Below is a small trained network, with its code and all its weights. Each question gives an input and a target symbol and asks what happens when units are switched off, that is, made to give their printed mean instead of their output.

import numpy as np


def w(rows, s, z=0):
    codes = np.array(rows[::2]) - 128.0
    scale = np.full(codes.shape[1], s)
    scale[-1] = z or s
    return codes * scale


def norm(h):
    return h / np.sqrt((h * h).mean(-1, keepdims=True) + 1e-5)


def f(y):
    return y / 2 * (1 + np.tanh(0.7978845608 * (y + 0.044715 * y**3)))


def softmax(a):
    e = np.exp(a - a.max(-1, keepdims=True))
    return e / e.sum(-1, keepdims=True)


def log_softmax(a):
    a = a - a.max(-1, keepdims=True)
    return a - np.log(np.exp(a).sum(-1, keepdims=True))


def net(x, mask):
    ids = ['ΛΨαβγζηθμξσφ'.index(c) for c in x.split()]
    T = len(ids)
    res = E[ids] + P[:T]
    r = norm(res)
    for j in range(2):
        rows = slice(2 * j, 2 * j + 2)
        q, k, v = (r @ M[0][rows].T for M in (Q, K, V))
        z = softmax(np.where(np.tri(T) > 0, q @ k.T / 2**0.5, -1e9)) @ v
        o = O[0][rows]
        res = res + np.where(mask[j], z, o[:, -1]) @ o[:, :-1]
    y = f(norm(res) @ A[0][:, :-1].T + A[0][:, -1])
    res = res + np.where(mask[2:6], y, B[0][:, -1]) @ B[0][:, :-1]
    return log_softmax(norm(res)[-1] @ U[:, :-1].T + U[:, -1])


Q, K, V, O, A, B = {}, {}, {}, {}, {}, {}
E = w([
[82,249,140,79,4],'Λ',
[218,128,170,78,101],'Ψ',
[143,207,114,114,77],'α',
[130,129,83,13,75],'β',
[251,102,103,51,135],'γ',
[154,123,89,13,99],'ζ',
[130,130,87,13,78],'η',
[165,179,198,2,94],'θ',
[161,126,106,8,95],'μ',
[143,127,85,11,87],'ξ',
[209,114,158,107,105],'σ',
[128,130,84,13,78],'φ',
],0.0021)
P = w([
[225,166,41,70,7],'0',
[104,134,124,183,113],'1',
[139,205,163,82,187],'2',
[214,193,48,162,86],'3',
[95,112,128,184,118],'4',
[154,193,163,114,179],'5',
[209,221,30,150,138],'6',
[81,77,143,203,120],'7',
[159,189,173,131,154],'8',
[177,252,35,155,135],'9',
[74,72,135,172,105],'10',
],0.0034)
Q[0] = w([
[132,190,161,3,154],'H0',
[176,219,215,87,218],'H0',
[129,213,233,43,186],'H1',
[81,77,57,127,100],'H1',
],0.0063)
K[0] = w([
[33,18,157,159,73],'H0',
[112,2,190,157,170],'H0',
[43,17,199,200,51],'H1',
[151,244,124,170,161],'H1',
],0.0055)
V[0] = w([
[230,108,187,92,143],'H0',
[171,4,113,82,206],'H0',
[117,73,236,3,58],'H1',
[45,205,209,183,98],'H1',
],0.0034)
O[0] = w([
[137,121,133,1,86,194],'H0',
[137,148,83,63,154,1],'H0',
[35,78,143,40,135,246],'H1',
[143,62,217,208,140,50],'H1',
],0.0055,0.0017)
A[0] = w([
[60,188,127,169,37,252],'N0',
[105,204,231,143,254,193],'N1',
[133,201,121,11,110,157],'N2',
[231,128,79,168,60,182],'N3',
],0.0037,0.0016)
B[0] = w([
[213,58,122,165,186,191],'N0',
[91,63,4,156,103,149],'N1',
[137,179,149,212,179,253],'N2',
[186,215,31,42,133,166],'N3',
],0.0035,0.0038)
U = w([
[127,60,187,245,26,160],'Λ',
[134,182,250,56,183,34],'Ψ',
[253,43,126,240,125,149],'α',
[59,92,47,180,150,11],'β',
[190,216,22,10,23,251],'γ',
[91,210,63,151,192,96],'ζ',
[66,82,56,185,166,12],'η',
[20,12,232,35,61,219],'θ',
[19,167,137,77,219,59],'μ',
[76,148,67,175,178,64],'ξ',
[229,232,106,149,190,136],'σ',
[63,88,46,192,152,47],'φ',
],0.0068,0.0031)

Each question gives the input, a string of symbols that net reads in full, and the target symbol t.
The units are the heads (2 rows each of Q, K, V and O) and the neurons (one row each of A and B). Each row of codes is followed by its name. A weight is (code - 128) times the scale printed after its matrix; where a second scale follows, it is the last column's (O, A, B and U).
mask holds one flag per unit, heads first, then neurons. A switched-off unit (its flag False) gives its mean, the last column of its rows in O or B, instead of its output. The means were averaged over made-up inputs and are rounded, as every weight is.
A unit's drop is (log p(t) with every unit on - log p(t) with that unit switched off) / (log p(t) with every unit on - log p(t) with every unit switched off).
The circuit of an input: a set's keep is (log p(t) with only the set's units on - log p(t) with every unit switched off) / (log p(t) with every unit on - log p(t) with every unit switched off). Starting from all 6 units, units are removed one at a time, each time the one whose removal leaves the highest keep (on an exact tie, the one counted first), for as long as the keep stays at least 0.8.
units of the circuit, in order: the units of the circuit, biggest drop first
most important unit: the unit with the biggest drop
top k neurons: the k neurons with the biggest drops, biggest first
which heads matter: for each layer, one digit per head in row order, 1 if its drop is at least 0.15 and else 0, layers parted by /
input σ σ η, target σ: units of the circuit, in order : (H1)
input θ θ α φ φ ξ ξ γ, target γ: units of the circuit, in order : (H1; N3; N2)
input ζ μ β, target μ: units of the circuit, in order : (H1; N3; H0)
input σ μ Ψ, target μ: units of the circuit, in order : (H1; N1; N3; H0)
input γ Λ φ α μ, target α: units of the circuit, in order : (N0; H1)
input θ γ ζ θ μ ζ, target μ: units of the circuit, in order : (H1; N3; H0)
input σ Ψ φ θ Λ η, target Λ: units of the circuit, in order : (H1; H0)
input σ μ θ μ ζ, target θ: units of the circuit, in order : (N3; N1)
input σ γ ξ γ Λ φ γ σ, target γ: units of the circuit, in order : (H1; H0)
input γ ζ σ φ Λ μ η θ Λ, target θ: which heads matter : 01
input α ξ η σ ζ, target α: which heads matter : 11
input Ψ Ψ Ψ θ η, target θ: which heads matter : 00
input θ γ α μ η, target α: units of the circuit, in order : (H1; N0)
input ζ β Λ ξ μ θ, target μ: top 2 neurons : (N1; N3)
input α θ θ γ Λ φ, target Λ: units of the circuit, in order : (H0; H1)
input Λ α Ψ Ψ β, target α: most important unit : N0
input γ α ξ, target α: which heads matter : 11
input η Λ σ θ ξ γ γ θ ζ, target θ: which heads matter : 01
input μ σ Λ Λ Ψ β Λ φ, target Λ: which heads matter : 11
input μ Λ β μ σ β, target σ: top 3 neurons : (N2; N1; N3)
input Ψ Ψ γ σ Λ Ψ, target Λ: which heads matter : 01
